Below is a small trained network, with its code and all its weights. Each question gives an input and a class and asks what happens when units are switched off, that is, made to give their printed mean instead of their output.

import numpy as np


def w(rows, s, z=0):
    codes = np.array(rows[::2]) - 128.0
    scale = np.full(codes.shape[1], s)
    scale[-1] = z or s
    return codes * scale


def f(y):
    return np.maximum(y, 0)


def log_softmax(a):
    a = a - a.max(-1, keepdims=True)
    return a - np.log(np.exp(a).sum(-1, keepdims=True))


def net(x, mask):
    res = np.array(x, float).reshape(1, 3) / 4 @ E
    y = f(res @ A[0][:, :-1].T + A[0][:, -1])
    res = res + np.where(mask, y, B[0][:, -1]) @ B[0][:, :-1]
    return log_softmax(res[-1] @ U[:, :-1].T + U[:, -1])


A, B = {}, {}
E = w([
[115,224,202,221],'x0',
[37,87,251,115],'x1',
[232,124,254,69],'x2',
],0.0061)
A[0] = w([
[189,95,175,108,123],'neuron 1',
[78,122,147,67,157],'neuron 2',
[208,102,177,155,117],'neuron 3',
[191,57,74,121,106],'neuron 4',
[214,181,189,114,179],'neuron 5',
[229,118,156,91,123],'neuron 6',
[172,148,101,131,103],'neuron 7',
[186,120,209,97,145],'neuron 8',
[197,96,155,121,60],'neuron 9',
[170,142,104,138,72],'neuron 10',
[97,47,75,147,167],'neuron 11',
[179,129,89,160,149],'neuron 12',
[48,76,180,146,252],'neuron 13',
[27,154,71,135,117],'neuron 14',
[63,182,96,189,110],'neuron 15',
[191,138,93,149,78],'neuron 16',
[107,31,119,65,113],'neuron 17',
[131,173,62,141,38],'neuron 18',
[63,54,157,45,196],'neuron 19',
[158,205,168,106,121],'neuron 20',
[114,158,80,177,150],'neuron 21',
[111,198,148,177,127],'neuron 22',
[83,119,161,109,108],'neuron 23',
[125,67,76,2,98],'neuron 24',
[135,211,154,194,103],'neuron 25',
[82,81,181,124,150],'neuron 26',
[47,101,180,144,110],'neuron 27',
[53,90,60,189,25],'neuron 28',
[194,102,152,106,138],'neuron 29',
[124,213,180,228,100],'neuron 30',
[229,159,73,129,78],'neuron 31',
],0.0096,0.0012)
B[0] = w([
[100,93,44,122,219],'neuron 1',
[182,139,77,147,187],'neuron 2',
[100,81,66,146,211],'neuron 3',
[170,189,108,140,212],'neuron 4',
[88,98,77,102,248],'neuron 5',
[65,73,28,112,238],'neuron 6',
[185,104,42,201,173],'neuron 7',
[69,108,51,130,253],'neuron 8',
[106,66,103,104,195],'neuron 9',
[153,138,47,185,166],'neuron 10',
[113,119,96,90,204],'neuron 11',
[182,119,87,151,186],'neuron 12',
[167,134,38,164,245],'neuron 13',
[64,114,75,112,228],'neuron 14',
[41,72,70,65,215],'neuron 15',
[165,125,59,177,185],'neuron 16',
[137,209,123,124,224],'neuron 17',
[111,104,78,158,186],'neuron 18',
[184,173,32,144,241],'neuron 19',
[70,128,89,94,194],'neuron 20',
[112,137,111,123,194],'neuron 21',
[146,198,129,60,202],'neuron 22',
[173,139,34,214,183],'neuron 23',
[165,254,191,41,253],'neuron 24',
[131,200,136,90,214],'neuron 25',
[184,142,36,196,214],'neuron 26',
[176,139,74,179,223],'neuron 27',
[71,65,78,110,226],'neuron 28',
[65,94,54,106,206],'neuron 29',
[168,204,114,58,246],'neuron 30',
[160,124,52,162,227],'neuron 31',
],0.0067,0.0053)
U = w([
[160,204,122,23,148],'0',
[72,37,99,83,55],'1',
[207,122,99,248,113],'2',
[155,101,132,131,250],'3',
[167,92,209,160,2],'4',
],0.012,0.003)

Each question gives the input, the list of numbers given to net, and the class t.
The units are the neurons (one row each of A and B). Each row of codes is followed by its name. A weight is (code - 128) times the scale printed after its matrix; where a second scale follows, it is the last column's (A, B and U).
mask holds one flag per neuron, in row order. A switched-off neuron (its flag False) gives its mean, the last column of its row in B, instead of its output. The means were averaged over made-up inputs and are rounded, as every weight is.
A unit's drop is (log p(t) with every unit on - log p(t) with that unit switched off) / (log p(t) with every unit on - log p(t) with every unit switched off).
The circuit of an input: a set's keep is (log p(t) with only the set's units on - log p(t) with every unit switched off) / (log p(t) with every unit on - log p(t) with every unit switched off). Starting from the 12 units with the biggest drops (on a tie, the unit counted first), units are removed one at a time, each time the one whose removal leaves the highest keep (on an exact tie, the one counted first), for as long as the keep stays at least 0.8.
circuit, biggest first: the units of the circuit, biggest drop first
top k neurons: the k neurons with the biggest drops, biggest first
drop when u is switched off: that unit's drop, to one decimal
input [-2,-6,-7], class 1: circuit, biggest first : [neuron 28]
input [-1,0,-1], class 3: top 2 neurons : [neuron 30; neuron 24]
input [6,0,-8], class 1: top 4 neurons : [neuron 15; neuron 28; neuron 24; neuron 14]
input [2,-3,-5], class 1: circuit, biggest first : [neuron 15; neuron 28]
input [-4,3,0], class 0: circuit, biggest first : [neuron 24; neuron 17]
input [-5,-1,-5], class 0: top 2 neurons : [neuron 24; neuron 6]
input [5,8,7], class 2: top 3 neurons : [neuron 26; neuron 27; neuron 23]
input [-6,-8,1], class 2: top 2 neurons : [neuron 31; neuron 7]
input [-6,-5,-5], class 0: top 2 neurons : [neuron 24; neuron 4]
input [0,0,0], class 3: top 2 neurons : [neuron 24; neuron 30]
input [-8,-4,-7], class 0: drop when neuron 4 is switched off : 0.2
input [2,-1,-6], class 1: drop when neuron 24 is switched off : 0.1
input [-1,-3,5], class 1: drop when neuron 7 is switched off : 0.0
input [4,-5,-8], class 1: circuit, biggest first : [neuron 15]
input [-4,3,7], class 1: drop when neuron 1 is switched off : 0.1
